(in the rows, 128 means zero)
Each row of numbers stands for one thing and depends on some of the facts below. Use the named rows to name the rest.

Facts:
ruskek(bepludi, g); ruskek(boga, c); ruskek(bopi, b)
ruskek(borir, a); ruskek(brodul, i); ruskek(bruplel, g)
ruskek(bruplok, b); ruskek(bubekes, b); ruskek(bugenil, b)
ruskek(bulem, g); ruskek(difan, j); ruskek(dokes, i)
ruskek(driklel, c); ruskek(driklus, j); ruskek(dripil, a)
ruskek(driskom, f); ruskek(drozu, a); ruskek(dumol, g)
ruskek(duvo, g); ruskek(fefotes, b); ruskek(flastak, c)
ruskek(fliklubi, e); ruskek(fluplu, h); ruskek(fluskam, d)
ruskek(fomadres, b); ruskek(fopum, c); ruskek(fotok, e)
ruskek(gagres, e); ruskek(gaklem, a); ruskek(gedo, a)
ruskek(geflak, i); ruskek(grapopen, a); ruskek(gristem, d)
ruskek(gritem, d); ruskek(grogol, e); ruskek(grotesti, d)
ruskek(gruklal, b); ruskek(grurel, g); ruskek(kedral, c)
ruskek(kifloros, g); ruskek(kiplan, c); ruskek(kizaso, i)
ruskek(kizizal, f); ruskek(klafer, d); ruskek(klatru, a)
ruskek(kleben, a); ruskek(kliko, a); ruskek(klufumis, f)
ruskek(kupin, e); ruskek(ladril, f); ruskek(lipum, f)
ruskek(metriskor, h); ruskek(mupak, a); ruskek(nadristi, d)
ruskek(naklik, e); ruskek(nube, d); ruskek(nunuk, i)
ruskek(nurus, j); ruskek(peme, e); ruskek(pigor, h)
ruskek(pime, c); ruskek(pladi, d); ruskek(plakles, c)
ruskek(plakul, d); ruskek(plesom, f); ruskek(pletel, b)
ruskek(plibem, a); ruskek(plodrum, c); ruskek(plovak, g)
ruskek(plukla, c); ruskek(ponim, g); ruskek(resis, j)
ruskek(ronil, d); ruskek(rosos, a); ruskek(salen, h)
ruskek(saro, d); ruskek(seflo, a); ruskek(seklol, a)
ruskek(sibrol, e); ruskek(skadu, j); ruskek(skedo, h)
ruskek(skivu, j); ruskek(skobril, b); ruskek(skuraston, f)
ruskek(stagrim, h); ruskek(staven, c); ruskek(stefofo, e)
ruskek(stesuk, b); ruskek(stevagri, d); ruskek(sulele, f)
ruskek(tadru, f); ruskek(tepak, c); ruskek(tibro, h)
ruskek(trastem, f); ruskek(tripu, d); ruskek(trogel, a)
ruskek(truko, a); ruskek(tufum, a); ruskek(veni, b)
ruskek(vofa, c); ruskek(vopen, c); ruskek(vustas, d)
ruskek(zekle, j); ruskek(zutak, a); dreker(bepludi, listak)
dreker(boga, geflak); dreker(bopi, seklol); dreker(bopi, peme)
dreker(bubekes, sinuzu); dreker(dokes, gruklal); dreker(dokes, ponim)
dreker(driklel, klafer); dreker(driskom, kedral); dreker(drozu, zekle)
dreker(drozu, fere); dreker(drozu, plodrum); dreker(drozu, sibrol)
dreker(dumol, pletel); dreker(flastak, tibro); dreker(fliklubi, vofa)
dreker(fopum, kizizal); dreker(fotok, ziklol); dreker(gaklem, plakul)
dreker(gedo, kedral); dreker(geflak, fluplu); dreker(grapopen, plesom)
dreker(grofis, nadristi); dreker(grotesti, kizizal); dreker(kedral, sinuzu)
dreker(kizaso, plukla); dreker(klafer, dumol); dreker(klafer, resis)
dreker(klatru, saro); dreker(klatru, stefofo); dreker(kliko, flastak)
dreker(klufumis, peme); dreker(kupin, zutak); dreker(kupin, nube)
dreker(listak, peme); dreker(naklik, sulele); dreker(nunuk, seklol)
dreker(nurus, skason); dreker(nurus, grurel); dreker(peme, seklol)
dreker(pletel, klafer); dreker(pletel, skuraston); dreker(plibem, fledriten)
dreker(plovak, fledriten); dreker(plovak, plibem); dreker(plukla, nilas)
dreker(ponim, dokes); dreker(retor, skobril); dreker(retor, kleben)
dreker(ruflir, duvo); dreker(seklol, peme); dreker(sibrol, plodrum)
dreker(sibrol, drozu); dreker(skadu, munum); dreker(skason, borir)
dreker(skedo, peme); dreker(skiflom, bora); dreker(staven, trogel)
dreker(stesuk, skadu); dreker(stevagri, sibrol); dreker(trerir, tepak)
dreker(veni, kizizal); dreker(veni, fopum); dreker(zudre, bugenil)
dralor(baflis, skegem); dralor(bepludi, fiza); dralor(bigrik, zastil)
dralor(bivi, nifon); dralor(boga, skegem); dralor(bopi, fiza)
dralor(bora, paze); dralor(borir, baflis); dralor(bravul, niver)
dralor(brodul, sitok); dralor(bruplel, niver); dralor(bruplok, diples)
dralor(bubekes, nifon); dralor(bugenil, nuklusim); dralor(bulem, koskabak)
dralor(bustufu, skegem); dralor(deplur, sitok); dralor(difan, skegem)
dralor(diples, penar); dralor(dokes, vorelas); dralor(dridral, klamuge)
dralor(driklel, sitok); dralor(driklus, tedrin); dralor(dripil, bravul)
dralor(driskom, nifon); dralor(drozu, diples); dralor(dumol, sitok)
dralor(duvo, tedrin); dralor(fefotes, bigrik); dralor(fere, diples)
dralor(fiza, zastil); dralor(flastak, koskabak); dralor(fledriten, klamuge)
dralor(fliklubi, paze); dralor(fluplu, skegem); dralor(fluskam, klekal)
dralor(fomadres, baflis); dralor(fopum, klamuge); dralor(fotok, steple)
dralor(gagres, klamuge); dralor(gaklem, vorelas); dralor(gedo, nifon)
dralor(geflak, skegem); dralor(grapopen, tedrin); dralor(griskal, nifon)
dralor(gristem, niver); dralor(gritem, bustufu); dralor(grofis, mubis)
dralor(grogol, nifon); dralor(grotesti, klamuge); dralor(gruklal, vorelas)
dralor(grurel, baflis); dralor(kedral, nifon); dralor(kifloros, bustufu)
dralor(kiplan, baflis); dralor(kizaso, nuklusim); dralor(kizizal, klamuge)
dralor(klafer, sitok); dralor(klamuge, penar); dralor(klatru, bigrik)
dralor(kleben, steple); dralor(klekal, niver); dralor(kliko, koskabak)
dralor(klufumis, fiza); dralor(kupin, zastil); dralor(ladril, paze)
dralor(lipum, niver); dralor(listak, fiza); dralor(lolur, niver)
dralor(metriskor, klekal); dralor(munum, koskabak); dralor(mupak, skegem)
dralor(nadristi, mubis); dralor(naklik, skegem); dralor(nifon, zastil)
dralor(nilas, nuklusim); dralor(nube, zastil); dralor(nuklusim, zastil)
dralor(nunuk, fiza); dralor(nurus, baflis); dralor(paze, koskabak)
dralor(peme, fiza); dralor(pigor, bravul); dralor(pime, bigrik)
dralor(pladi, steple); dralor(plakles, bravul); dralor(plakul, vorelas)
dralor(plesom, tedrin); dralor(pletel, sitok); dralor(plibem, klamuge)
dralor(plodrum, diples); dralor(plovak, klamuge); dralor(plukla, nuklusim)
dralor(ponim, vorelas); dralor(resis, sitok); dralor(retor, steple)
dralor(ronil, fiza); dralor(rosos, klekal); dralor(ruflir, tedrin)
dralor(salen, steple); dralor(saro, bigrik); dralor(seflo, sitok)
dralor(seklol, fiza); dralor(sibrol, diples); dralor(sinuzu, nifon)
dralor(sitok, mubis); dralor(skadu, koskabak); dralor(skaplorun, bravul)
dralor(skason, baflis); dralor(skedo, fiza); dralor(skiflom, paze)
dralor(skivu, klekal); dralor(skobril, steple); dralor(skuraston, sitok)
dralor(stagrim, diples); dralor(staven, bustufu); dralor(stefofo, bigrik)
dralor(steple, skegem); dralor(stesuk, koskabak); dralor(stevagri, diples)
dralor(sulele, skegem); dralor(tadru, vorelas); dralor(tedrin, mubis)
dralor(tepak, klekal); dralor(tetom, klekal); dralor(tibro, koskabak)
dralor(trastem, klekal); dralor(trerir, klekal); dralor(tripu, baflis)
dralor(trogel, bustufu); dralor(truko, paze); dralor(tufum, niver)
dralor(veni, klamuge); dralor(vofa, paze); dralor(vopen, niver)
dralor(vustas, bravul); dralor(zekle, diples); dralor(ziklol, steple)
dralor(zostibe, klekal); dralor(zudre, nuklusim); dralor(zutak, zastil)

Some things and their rows:
[114 140 117 137 130 112 118 137 123 138 107 101 103 128 143 124 134  99
 116 118 153 156 134 142 120 106 125 129 130 107 129 123  85 153 102  97
 131 132 132 140 100  76] -> zudre
[129 120 142 136 141 107 138 128 156 110 122 123 115 134 156 137 145  96
 130 121 137 136 133  97 140 138 134 131 112 122 151 115 149 117  86 115
 120  73 117 125 129 168] -> skason
[141 103 125 142 167 146 133 127 103  97 120 153 138 120 132 124 131 129
 169 111  88  96 149 121 133 176 138 125 138  98 147 129 141 124 160 152
 118 129 135 156 148 156] -> kifloros
[128 158 139 172 109 105 129 138  99 102 117  61 111 103 187 129 177 103
 120 144 145 110 139 142 133  65 107 108 119 110  94 116  68 143  94 136
 121 137 140 139  92  63] -> listak
[144 122 148 112  74 145 128 111 108 122 163 175 151 130  90 138 109 149
 104 166 127 154 108 102 129 105 123 112 140 187 122 124 172 100 132 130
 159 147 146  94 155 163] -> fluplu
[118 139 131 133 144 117 123 124 127 125 121 105 125 132 142 128 137 108
 128 122 133 135 112 120 137 127 138 122 120 118 142 124 146 132  95 113
 118 108 124 137 120 129] -> skiflom
[165 105 151 138 140 140 119 136  77 114 119 165 126 121 106 125 129 121
 189 122  82 128 147 116 116 176 141 122 150 119 108 142 109 101 173 154
 134 152 186 115 157 138] -> brodul
[124 142 103 106 131 137 158 117 175 140 130 114 148 138 126 125 108 144
 138 128 134  97 157 145 140 145 128 158 118 120 121 124 121 120 150 142
 105 108 105 128 137 129] -> mubis
[128 121 148 122 140 119 119 146 162 150 143 127 126 130 124 130 135 152
 122 121 119 113  90 126 118 141 127 127 114 146 125 148 153 119 134 144
 116 117 110 105 133 161] -> gritem
[123 118 124 133 144 129 124 129 140 132 133 128 122 127 134 133 129 145
 125 115 121 104 122 126 130 144 128 130 117 128 138 134 140 138 139 137
 128 125 107 138 124 147] -> tetom
[133 126 115 129 109 148 137  74  97 111 142 149 138 130 116 145 104 139
 132 139 122 110 153  95 153 139 141 127 126 157 133 113 156 125 146 134
 162 132 135 143 139 158] -> trogel
[ 83 152  72 114  98 143 122  36 133 154 122  70  90 148 124 162  74  94
  61 114 208 154 166  97 143  66 138 134 102 152 145 105 113 181  77  50
 202 131 116 158 104  85] -> bubekes
[156 126 143 142 130 121 112 143  60 120  91 138 107 123 111 116 134  73
 182 125 115 181 158 130 107 137 138 122 163  95 100 131  59 113 129 110
 135 157 210 117 136  68] -> kizaso
[123 142 103 106 132 137 159 116 176 139 130 116 149 138 124 125 108 143
 138 128 132  98 157 145 141 145 129 156 118 120 122 123 127 119 151 140
 103 108 104 128 140 131] -> niver
[141 104 123 145 162 143 131 132  99  98 115 151 133 120 133 123 131 128
 166 110  93 102 155 126 131 171 135 128 141  94 143 129 127 129 160 147
 121 135 138 157 142 141] -> bruplel
[125 123 137 170 180 130  74 246 126  84  80 180 169 122  97 102 190 114
 105 179 121 164  68 150  74  74 148 114 155  69 211  97 149  96 144 142
  51 100  79 128 135 152] -> fopum
[132 127 116 131 111 149 135  74  97 112 142 149 137 131 119 146 105 139
 132 139 121 108 152  94 153 140 140 127 125 156 133 113 155 125 147 135
 164 134 135 144 139 161] -> mupak
[133  73 150 126 166 142 133 235 157  84 136 183 160 102 137  92 167 146
 101 122  98 140  79 172  93 122  91 107 160  85 174 144 167 126 131 144
  65 136  86 131 150 151] -> tepak

Which thing is each row?
No name comes twice in this set of rows, the named rows included.
[141 132 125 175 130 108 129 144  56  76  96 115 107 100 162 123 151  94
 170 134 116 137 151 152 145 130 114 121 145  88 116 108  66 133 116 121
 110 134 156 156  96  60] => bepludi
[127 121 142 126 133 116 116 153 156 152 138 126 115 128 124 128 135 149
 118 119 126 124  97 137 111 134 120 130 117 142 119 147 132 129 134 135
 123 128 113 106 125 139] => plakul
[149 160 157 150  34 118 129 123  66  95 144 114 131 105 139 136 154 111
  99 194 154 170 127 126 131  28  99  95 144 169  77 106  86 110  91 123
 157 165 175  97 112  69] => skedo
[144  90 139 128 184 126 103 204 141 162  87 138  94 129 117 100 149 109
 159  74 107 145 145 156  57 158 131 135 152  66 118 171  48 143 172 136
 114 165 162 119 140  89] => grogol
[143 116 152 147 173 102 105 197 111 135  83 112  94 120 137 105 162  86
 176  98 108 161 120 159  90 150 127 125 149  67 110 152  58 126 124 120
  91 137 172 116 119  69] => kupin
[143 122 142 113  68 144 128 115 104 126 158 174 143 126  89 137 110 146
 100 165 133 163 117 111 124  98 117 116 143 186 117 122 149 107 134 124
 163 156 147  96 147 144] => tibro
[ 96 149  82 129  90 138 135  37 131 141 150 102 111 138 135 167  83 154
  82 131 172  96 156  98 172 108 133 141  89 183 139 102 148 165 121 107
 189 120  87 158 101 140] => gruklal
[132  74 133 129 150 136 128 251 152  99 117 179 137  98 139  88 164 135
  90 118 119 165 105 197  71  94  77 117 171  72 159 144  99 147 136 127
  80 163  95 134 128  91] => pime
[149  97 142 143 171 113 108 203 127 144  91 136  91 115 128 106 152 119
 172  89 100 139 135 167  79 165 120 137 146  75 106 162  46 135 170 143
 102 156 157 116 123  79] => stefofo
[ 90 172  93 129  94 123 132  28 120 137 141  82 120 147 143 161  95 117
  88 142 181 122 141  84 184  94 147 129  93 172 143  92 164 156  75  87
 178 100 102 160  96 133] => stesuk
[131 184 150 150  41  93 118  97 101 149 143  60 100 120 151 152 145 119
  96 174 175 145 118 116 139  40 113 112 105 190  59 115  76 126  84 119
 167 143 158  87  86  68] => klufumis
[160 109 171 136 149 106 128 152 128 111 112 142 114 132 136 128 157  84
 176 120 106 149 132  97 119 164 143 126 131 110 124 132 126  88 107 133
 110  88 168 100 151 164] => nurus
[152 104 176 108 135 128 123 148 127 124 125 152 125 152 105 123 153 123
 164  98  77 114 117 156 130 195 117 109 143 116 111 150 114 125 143 171
 127 126 169 116 147 131] => zekle
[125 153 141 120  74 105 122  91 134 188 168 128 114 143 110 145 104 154
  98 144 150 137 109  95 136 114 136 130 107 208  98 133 147 124 125 128
 173 138 128  89 115 150] => skuraston

Now the same things, written a new way:
Named rows:
[121 118 151 132 138 115  88 136  94 153 137  98 133  99 140 110 145 139
 150 160 114 109  98  98 141 121] -> grurel
[153 125 115 120 146 134 117 148 158 143 123 135 141 120 128  97  91 144
 127 112 126 145 159 130 108 117] -> plibem
[125 168  87 115 137 146 158 152 128  89 110 144 112 137 166 176  84 155
 121 162 144 106 131 114  45 130] -> skegem
[122 101 131 137 125 126 145 158 133 140 150  97 116 141  92 115 143 131
 101  81 126 119 165 108 145 136] -> naklik
[106  87 141 141  89 111 148 108  93 134 159 119 111 116  98 119 178  87
 118  77 122 123  92 142 229 128] -> driskom
[136 171  87 105 139 160 162 105 134  90 103 149 112 136 163 163  91 148
 125 152 142  93 129 132  53 141] -> nifon
[140 173 104 109 133 148 148 104 130  91 119 163 119 137 174 159 101 160
 116 150 134 109 150 131  45 146] -> griskal
[ 91  93 154 154  75 111 140 113 101 133 155 116 124 131  75 122 157 108
 134  88 127 143  93 127 237 140] -> trastem
[115 107 178 153 139 128  95 142 124 177 156 108 123  97 128  88 171 110
 168  92 128 113  83 107 232 124] -> bruplok
[134 179  85 114 121 164 158 132 146 104 114 148 112 141 182 156  76 162
 134 148 150 119 124 139  55 117] -> diples
[ 73  99 156 147  84  94 136  99  97 146 163 117 117 146  65 112 165 106
 136  96 127 121 101 119 208  99] -> plesom
[ 96 109 128 142 120 101 131 140 116 151 133 143 119 125  99 103 153  94
 123  82 129 130 141 128 179 120] -> driklel
[112 185 107 115 128 137 141 121 135 102 114 167 112 152 171 151 100 148
 112 158 139 119 156 134  35 136] -> deplur
[140 174 100 110 136 148 147 104 136  88 118 166 118 137 172 160  95 153
 112 146 136 102 153 133  56 149] -> listak
[163 118 121 118 162 132 122 122 145 129 111 133 143 124 124 120 122 127
 121 120 124 126 163 130 112 129] -> seklol
[107 125 129 119 136 111 113 123 127 143 119 136 130 126 114 100 119 131
 127 146 120 142 136 131  98 115] -> resis
[132 177 102 112 130 148 144 138 151  92 118 164 110 136 181 158  88 149
 101 145 140 130 141 143  59 161] -> skiflom
[126 107 152 133 136 121 155 106 128 141 139 124 142 133  81 131 157 122
 139 106 120 133 138 123 138 111] -> stefofo

Name these rows:
No name comes twice in this set of rows, the named rows included.
[ 78  86 162 145  89 106 148 126 110 141 185  86 105 136  55 106 152 137
 116  84 122 120 100  94 197 121] => sulele

Now the same things, written a new way:
Named rows:
[107 107 175 110 110 132 117 123 134 132 127  86 113 159 145 138 127 164
 142  59 125 127 148 145 136 157 137 120  96 112 142] -> fluplu
[130 131 187 124 109 116 119 153 148 131 107  77 120 159 139 158 136 159
 149  83 125 138 163 129 130 157 154 120  80 109 149] -> pigor
[103 125 183 148 137 145 124  91 113 135 143 102 143 122 128 113 118 109
 122 100 110  80 183 139 129 119 109 109 106  93 143] -> kleben
[ 86  83 147 124 103  94 137 157  90 164 138 170 157 102 156 163 108 195
  81  84 113 124 152 121 157 122 141  88 114 166 144] -> kifloros
[101 129 187 165 127 124 155 103  78 208 132 137 155 107 129 145  74 124
  81 105 125  98 183 107 113 125 108  48  95 161 117] -> naklik
[101 111  78 117 134 131 103 120 111  94 146 152 118 109 124 107 139 138
 139 138 131 119  89 135 118 111 141 137 151 139 125] -> tetom
[100 129 102 105 131 140  97 160 104 104 133 149 101 120 115 116 114 138
 142 139 125 140  78 130  90 133 148 148 110 160 147] -> skason
[120 125  94 120 134 125 104 145 124  90 135 149 122 110 120 122 143 128
 136 152 121 129 102 126 114 114 148 151 139 133 141] -> vorelas
[107 108 111 121 143 130  99 143 124  77 128 142  98 126 117 103 151 140
 123 150 103 132 112 160 127 107 126 166 135 147 178] -> fledriten
[118 126  94 121 134 126 101 142 120  92 136 147 123 107 122 117 143 130
 140 148 121 126 102 130 114 114 152 149 136 130 141] -> mubis
[147 120 209 138 119 120 165  83 225 182 138 147 124 169 148 161  98  47
 151 139 158 119 138 112 162 120  69  87 157 109 145] -> seklol
[163 136  91 108 135 116 139 125 159  91 133 159 135 129 125 140 161  96
 125 165 113 141 101 117 123 131 128 165 166 142 129] -> zastil
[214 226   9 164 104 151 170 107 117 128 108 138 105  83 121 104 138  96
 118 208 138 155 134 126 154 126  98 176 181 136 124] -> bubekes
[ 90  76 157  88  90  84  81  65 162 101 146  90  98 193 164 195 169 198
 171  13 125 142 133 134 130 182 169  92 111 138 125] -> skivu
[128 145 172 152 133 138 138  91 116 161 126  99 133 142 122 132 108 111
 127 107 134 113 159 116 102 143 119  86 106 139 109] -> kliko
[182 194  30 133  76 127 135  77 145 105 142 149  90 108 142 158 161 108
 122 164  94 159 134 142 157 159  95 189 160 127 182] -> sinuzu
[127 149  84 171 165 172  95 152 112 144 118 134 174  90  96  86 149 148
 110 224 134 172  63 106 149  87 105 161 147  81 101] -> pletel
[113 127  97 121 137 121 100 147 123  87 135 145 121 106 119 118 142 132
 139 152 122 127 104 130 112 113 151 147 133 133 144] -> tedrin

Name these rows:
No name comes twice in this set of rows, the named rows included.
[136  80 175 132 100  64 181 141 198 184 135 210 160 126 171 202 114 137
 109 124 161 136 134  89 195 100 127  60 179 172 128] => bepludi
[132 111 223 146 114 108 189  91 201 226 152 191 150 139 155 175  71  48
 101 141 140 111 160 107 179 111  44  63 156 133 154] => peme
[161 147 173 122 134 139 172  76 161 160 133 118 139 167 131 147 120  68
 110 115 106 124 162 118 121 164  74 131 127 124 127] => zutak
[109 100 175 129 121 122 113 114 133 115 130  83 134 144 147 135 150 168
 146  65 133 104 170 140 150 129 155 106 114  95 123] => salen
[100 141 180 122 123 156 126 110 108 174 133 105 105 156 121 125  73 110
 126  92 119 126 135 132  94 166  90 110  75 140 145] => borir
[120 129 184 157 140 140 134  91 118 152 109  92 115 157 115 120 110 123
 114 110 122 119 172 140 114 129 101  92 103 157 142] => plibem
[113 120 106 140 146 118  94 144 105  68 135 137 143  86 124 102 166 147
 146 148 132  98 123 123 115  78 177 128 145 126 123] => retor
[104 134  91 117 129 130  91 156 109 105 132 144 103 117 115 120 119 141
 141 142 127 145  81 132 100 128 147 143 114 147 145] => baflis
[127 159  72 126 144 171 130 180  91 117 137 158 142  66 116  64 104 100
 136 174 145 105  80 123 119 100 134 171 142  90 103] => bruplok
[103 121 191 178 136 120 153  99  77 185 138 137 179  92 133 134  96 124
  84 109 118  73 204 112 129 100 115  52 110 139 116] => fotok
[ 85  87 186 111  95  95  42  73 189 132 145  79 138 202 149 227 203 223
 155  60  99 196 111 109 155 186 140 114  89  80 146] => resis
[ 88  85 151 153 110 103 107 131 115 197 140 166 199 110 144 195 148 221
  64 123 100 175 121  90 187 123 112  95 125 127 124] => dumol
[108 117 193 172 136 120 159  99  90 199 120 133 138 131 121 144  85 128
  65 115 113 114 195 129 130 116  82  62 101 179 145] => gagres

The same things again, as new rows of numbers:
Known rows:
[130 106 124 133 129 143 124 136 117 116 140 117 131 149 123 122 125  99
 125 152 131 125 136 129 126 102] -> gruklal
[ 88 115 124 195 139 144 124 132 104 121 153 141 117 184 115  99 118 112
 105 183 150 137 149 132 130 116] -> borir
[134 150 134  90 159 106 131 132 134 160 117 145 116  79 112 133 126 168
 119  84 110 127 108 129 130 164] -> duvo
[116 100 126 192 127 135 126 130 113 119 141 129 126 177  84 110 122 111
 115 178 138 127 157 137 115 104] -> seflo
[131 133 125  79 150 145 126 139 138 141 122 130 131  91 132 129 132 133
 124 120 119 126 119 124 129 136] -> skuraston
[122 143 134 115 134 137 130 123 129 119 131 128 131 105 125 122 122 141
 124 115 131 130 133 129 135 137] -> trerir
[155 140 133  87 146 151 135 135 142 144 117 123 130  60  93 129 119 157
 125 116 111 117 128 133 121 110] -> salen
[125 110 135 188 121 145 129 122 121 110 142 128 135 180 104 106 127 114
 117 171 144 132 168 133 116 126] -> kliko
[169  90 119  72 118 158 128 137 169 150  96 143 161 114 157 137 166 104
 141 121 121 142 112 111 115 176] -> kupin
[127 168 128 149 116 126 134 129 127 152 129 122 102 138 181 140 118 163
 137 130 130 119 120 127 131 105] -> bravul
[132 138 128  98 148 135 129 135 133 146 122 137 123  92 123 128 125 144
 123 113 119 128 115 127 129 135] -> pigor
[111 143 119 100 138 171 130 133 136 130 125 131 132  72 123 125 120 145
 128 132 129 129 117 128 140 104] -> gritem
[129  95 118 112 109  80 119 127 126 113 125 116 140 166 131 147 140  97
 144 109 119 127 112 127 128 135] -> pime
[106 153 130  82 139 145 123 126 137 102 137 108 143 113 155 127 131 126
 129 126 132 123 144 124 136 136] -> driklel
[ 86 145 115 106 146 166 124 134 126 131 132 144 126  89 151 118 122 136
 121 132 139 140 106 122 153 123] -> tripu
[119 126 122 105 130 136 124 132 119 113 136 116 131 114 131 130 121 116
 131 124 128 124 119 129 137 104] -> vofa
[137 123 121 178 102  70 129 117 101 161 120 123 112 163 179 157 157 123
 146  99 134 111 116 124 109 119] -> fiza
[136 138 127  82 151 165 130 141 133 142 126 132 126  76 131 124 123 138
 121 123 122 128 115 125 134 123] -> sulele

Name these rows:
No name comes twice in this set of rows, the named rows included.
[139 133 124 142  89  65 127 127 158 143 115 122 116 212 174 156 129 155
 155 121 114 131 109 126 127 157] => nifon
[149 170 132 139 115 145 140 128 136 149 124 109 107 108 153 141 111 175
 140 134 122 109 132 133 122  80] => steple
[180  98 126 139  93 135 122 123 130 104 146 114 162 171 150 120 124 115
 163  89 109 170 124 127 141 158] => kedral
[144 149 138 107 132 156 136 123 138 117 126 115 136  77  97 124 115 154
 127 120 122 119 145 135 126 110] => retor
[ 95 156 132 120 147 148 126 126 118 120 143 140 123 113 155 112 120 138
 115 119 143 140 126 123 151 153] => skason
[137 107 131 183 125 152 133 129 122 118 137 115 131 147  58 111 114 127
 118 182 131 116 170 143 107  78] => kleben
[138 139 131 110 136 144 134 128 131 126 125 115 130  79  84 129 113 153
 127 124 117 115 136 138 124  94] => ziklol
[117  99 126 194 125 129 126 129 114 119 141 128 126 182  88 111 124 112
 117 177 138 127 156 137 114 106] => truko
[151 116 129 121 130 169 131 136 125 114 136 104 134 110  94 121 114 115
 126 159 124 114 149 135 118  71] => skobril
[136 138 122  92 132 177 135 131 146 128 116 117 141  53  95 130 118 153
 134 131 119 118 128 133 128  85] => pladi
[157 135 126  58 146 231 135 145 164 149 111 143 148  46 156 115 138 130
 125 143 130 139 123 114 130 136] => naklik
[164  85 113  58 116 144 124 147 190 148  94 142 157 139 137 140 150 119
 146 135 106 147  99 115 122 179] => grogol
[127 103 144 252 109  72 123  96 103 101 113 151 123 155 102 131 169  12
 128 169 128 134 152 128  94 109] => seklol

